Below is a small trained network, with its code and all its weights. Each question gives an input and a target symbol and asks what happens when units are switched off, that is, made to give their printed mean instead of their output.

import numpy as np


def w(rows, s, z=0):
    codes = np.array(rows[::2]) - 128.0
    scale = np.full(codes.shape[1], s)
    scale[-1] = z or s
    return codes * scale


def f(y):
    return y / 2 * (1 + np.tanh(0.7978845608 * (y + 0.044715 * y**3)))


def softmax(a):
    e = np.exp(a - a.max(-1, keepdims=True))
    return e / e.sum(-1, keepdims=True)


def log_softmax(a):
    a = a - a.max(-1, keepdims=True)
    return a - np.log(np.exp(a).sum(-1, keepdims=True))


def net(x, mask):
    ids = ['βγδζηθλμξπστφψω'.index(c) for c in x.split()]
    T = len(ids)
    res = E[ids] + P[:T]
    u = 0
    for l in range(2):
        r = res
        for j in range(2):
            rows = slice(2 * j, 2 * j + 2)
            q, k, v = (r @ M[l][rows].T for M in (Q, K, V))
            z = softmax(np.where(np.tri(T) > 0, q @ k.T / 2**0.5, -1e9)) @ v
            o = O[l][rows]
            res = res + np.where(mask[u + j], z, o[:, -1]) @ o[:, :-1]
        u += 2
        y = f(res @ A[l][:, :-1].T + A[l][:, -1])
        res = res + np.where(mask[u : u + 4], y, B[l][:, -1]) @ B[l][:, :-1]
        u += 4
    return log_softmax(res[-1] @ U[:, :-1].T + U[:, -1])


Q, K, V, O, A, B = {}, {}, {}, {}, {}, {}
E = w([
[35,118,116],'β',
[112,108,212],'γ',
[187,58,61],'δ',
[90,180,32],'ζ',
[206,160,189],'η',
[33,225,185],'θ',
[142,254,171],'λ',
[147,131,14],'μ',
[81,21,128],'ξ',
[220,76,164],'π',
[144,106,187],'σ',
[142,109,192],'τ',
[110,175,224],'φ',
[177,44,182],'ψ',
[187,7,188],'ω',
],0.0071)
P = w([
[113,141,24],'0',
[111,138,38],'1',
[119,136,65],'2',
[128,133,102],'3',
[128,134,123],'4',
[133,135,151],'5',
[142,133,171],'6',
[139,126,177],'7',
[145,125,197],'8',
[145,122,220],'9',
[143,119,235],'10',
[151,119,238],'11',
[147,123,251],'12',
[145,126,251],'13',
],0.0031)
Q[0] = w([
[111,155,2],'0.h0',
[123,213,184],'0.h0',
[20,131,148],'0.h1',
[93,59,201],'0.h1',
],0.032)
K[0] = w([
[55,165,24],'0.h0',
[179,204,211],'0.h0',
[4,138,127],'0.h1',
[75,58,210],'0.h1',
],0.03)
V[0] = w([
[101,172,142],'0.h0',
[73,40,69],'0.h0',
[255,137,145],'0.h1',
[62,83,215],'0.h1',
],0.0085)
O[0] = w([
[134,163,99,135],'0.h0',
[37,64,200,5],'0.h0',
[210,164,2,175],'0.h1',
[33,90,137,130],'0.h1',
],0.0083,0.0025)
A[0] = w([
[58,149,83,123],'0.n0',
[179,124,121,252],'0.n1',
[120,198,110,144],'0.n2',
[47,109,2,153],'0.n3',
],0.022,0.0012)
B[0] = w([
[115,187,145,154],'0.n0',
[146,116,76,255],'0.n1',
[147,187,120,218],'0.n2',
[1,133,76,158],'0.n3',
],0.026,0.0063)
Q[1] = w([
[94,186,174],'1.h0',
[236,161,143],'1.h0',
[111,86,160],'1.h1',
[115,235,253],'1.h1',
],0.019)
K[1] = w([
[110,177,176],'1.h0',
[203,199,83],'1.h0',
[163,120,145],'1.h1',
[68,165,5],'1.h1',
],0.021)
V[1] = w([
[191,91,253],'1.h0',
[15,147,152],'1.h0',
[146,159,20],'1.h1',
[173,92,159],'1.h1',
],0.0034)
O[1] = w([
[36,120,150,1],'1.h0',
[136,146,3,110],'1.h0',
[57,139,97,187],'1.h1',
[144,111,182,78],'1.h1',
],0.0038,0.0077)
A[1] = w([
[114,182,161,84],'1.n0',
[143,4,87,2],'1.n1',
[67,21,146,213],'1.n2',
[180,40,148,136],'1.n3',
],0.014,0.0061)
B[1] = w([
[102,169,177,225],'1.n0',
[119,200,253,172],'1.n1',
[117,32,157,253],'1.n2',
[177,117,89,213],'1.n3',
],0.033,0.0035)
U = w([
[30,112,175,186],'β',
[140,52,136,165],'γ',
[108,115,252,35],'δ',
[20,214,56,81],'ζ',
[110,149,168,255],'η',
[82,214,212,12],'θ',
[156,248,123,44],'λ',
[49,74,15,143],'μ',
[102,17,146,91],'ξ',
[200,162,209,47],'π',
[120,131,159,124],'σ',
[248,129,4,166],'τ',
[175,53,125,143],'φ',
[205,61,221,72],'ψ',
[141,107,150,108],'ω',
],0.0048,0.0092)

Each question gives the input, a string of symbols that net reads in full, and the target symbol t.
The units are the heads (2 rows each of Q, K, V and O) and the neurons (one row each of A and B). Each row of codes is followed by its name. A weight is (code - 128) times the scale printed after its matrix; where a second scale follows, it is the last column's (O, A, B and U).
mask holds one flag per unit, layer by layer, with each layer's heads first. A switched-off unit (its flag False) gives its mean, the last column of its rows in O or B, instead of its output. The means were averaged over made-up inputs and are rounded, as every weight is.
A unit's drop is (log p(t) with every unit on - log p(t) with that unit switched off) / (log p(t) with every unit on - log p(t) with every unit switched off).
The circuit of an input: a set's keep is (log p(t) with only the set's units on - log p(t) with every unit switched off) / (log p(t) with every unit on - log p(t) with every unit switched off). Starting from all 12 units, units are removed one at a time, each time the one whose removal leaves the highest keep (on an exact tie, the one counted first), for as long as the keep stays at least 0.8.
circuit, biggest first: the units of the circuit, biggest drop first
unit that matters most: the unit with the biggest drop
top k neurons: the k neurons with the biggest drops, biggest first
top k neurons in layer l: the k neurons of layer l with the biggest drops, biggest first
heads that matter: for each layer, one digit per head in row order, 1 if its drop is at least 0.15 and else 0, layers parted by /
drop when u is switched off: that unit's drop, to one decimal
input β λ θ η ζ σ β η ζ ζ π π, target π: unit that matters most : 1.n1
input θ η β δ σ ζ η β η λ η τ, target τ: heads that matter : 10 / 00
input μ η τ η ζ μ β η σ, target τ: top 3 neurons : 0.n3, 1.n3, 0.n2
input ξ ζ η λ η μ σ η π φ β θ, target θ: circuit, biggest first : 1.n0, 0.n1, 0.n0, 0.h1
input η σ θ β ψ δ σ β β η τ μ λ, target λ: heads that matter : 10 / 00
input τ λ η ξ δ η π μ ζ η β, target β: circuit, biggest first : 0.h1, 0.n1, 0.n2
input η η η μ τ μ η η β η λ λ δ, target δ: circuit, biggest first : 1.n1, 0.n2, 0.n0
input η η η η λ η η ψ π μ, target μ: circuit, biggest first : 0.n3, 1.n1
input ζ η η η η β ζ ξ σ θ, target θ: heads that matter : 00 / 00
input λ β μ β θ β η ψ, target ψ: top 3 neurons in layer 1 : 1.n1, 1.n3, 1.n2
input β η β η η β β η ξ, target ξ: circuit, biggest first : 0.h1, 0.n2, 1.n2
input ω η η τ σ, target τ: top 4 neurons : 0.n3, 1.n3, 0.n1, 1.n0
input ψ μ ζ θ ζ β ξ ζ τ β, target β: top 2 neurons : 0.n0, 0.n2
input β η λ λ η β ζ, target ζ: top neuron : 0.n3
input ξ η η λ β η ζ ξ η η η τ, target τ: top 3 neurons : 0.n3, 1.n3, 0.n2
input σ θ η η ξ β β δ δ μ η η ξ, target ξ: circuit, biggest first : 1.n2, 0.h1, 0.n2
input η ψ ζ β β μ, target μ: top 2 neurons in layer 1 : 1.n1, 1.n0
input δ η β ω μ ζ β ζ η ζ φ ω, target ψ: drop when 0.h1 is switched off : 0.1
input η η ψ ξ β μ η ζ η ω ξ η δ, target δ: drop when 0.h1 is switched off : 0.7
input η φ η η μ β μ η ξ τ β θ ζ, target ζ: drop when 0.n1 is switched off : 0.3
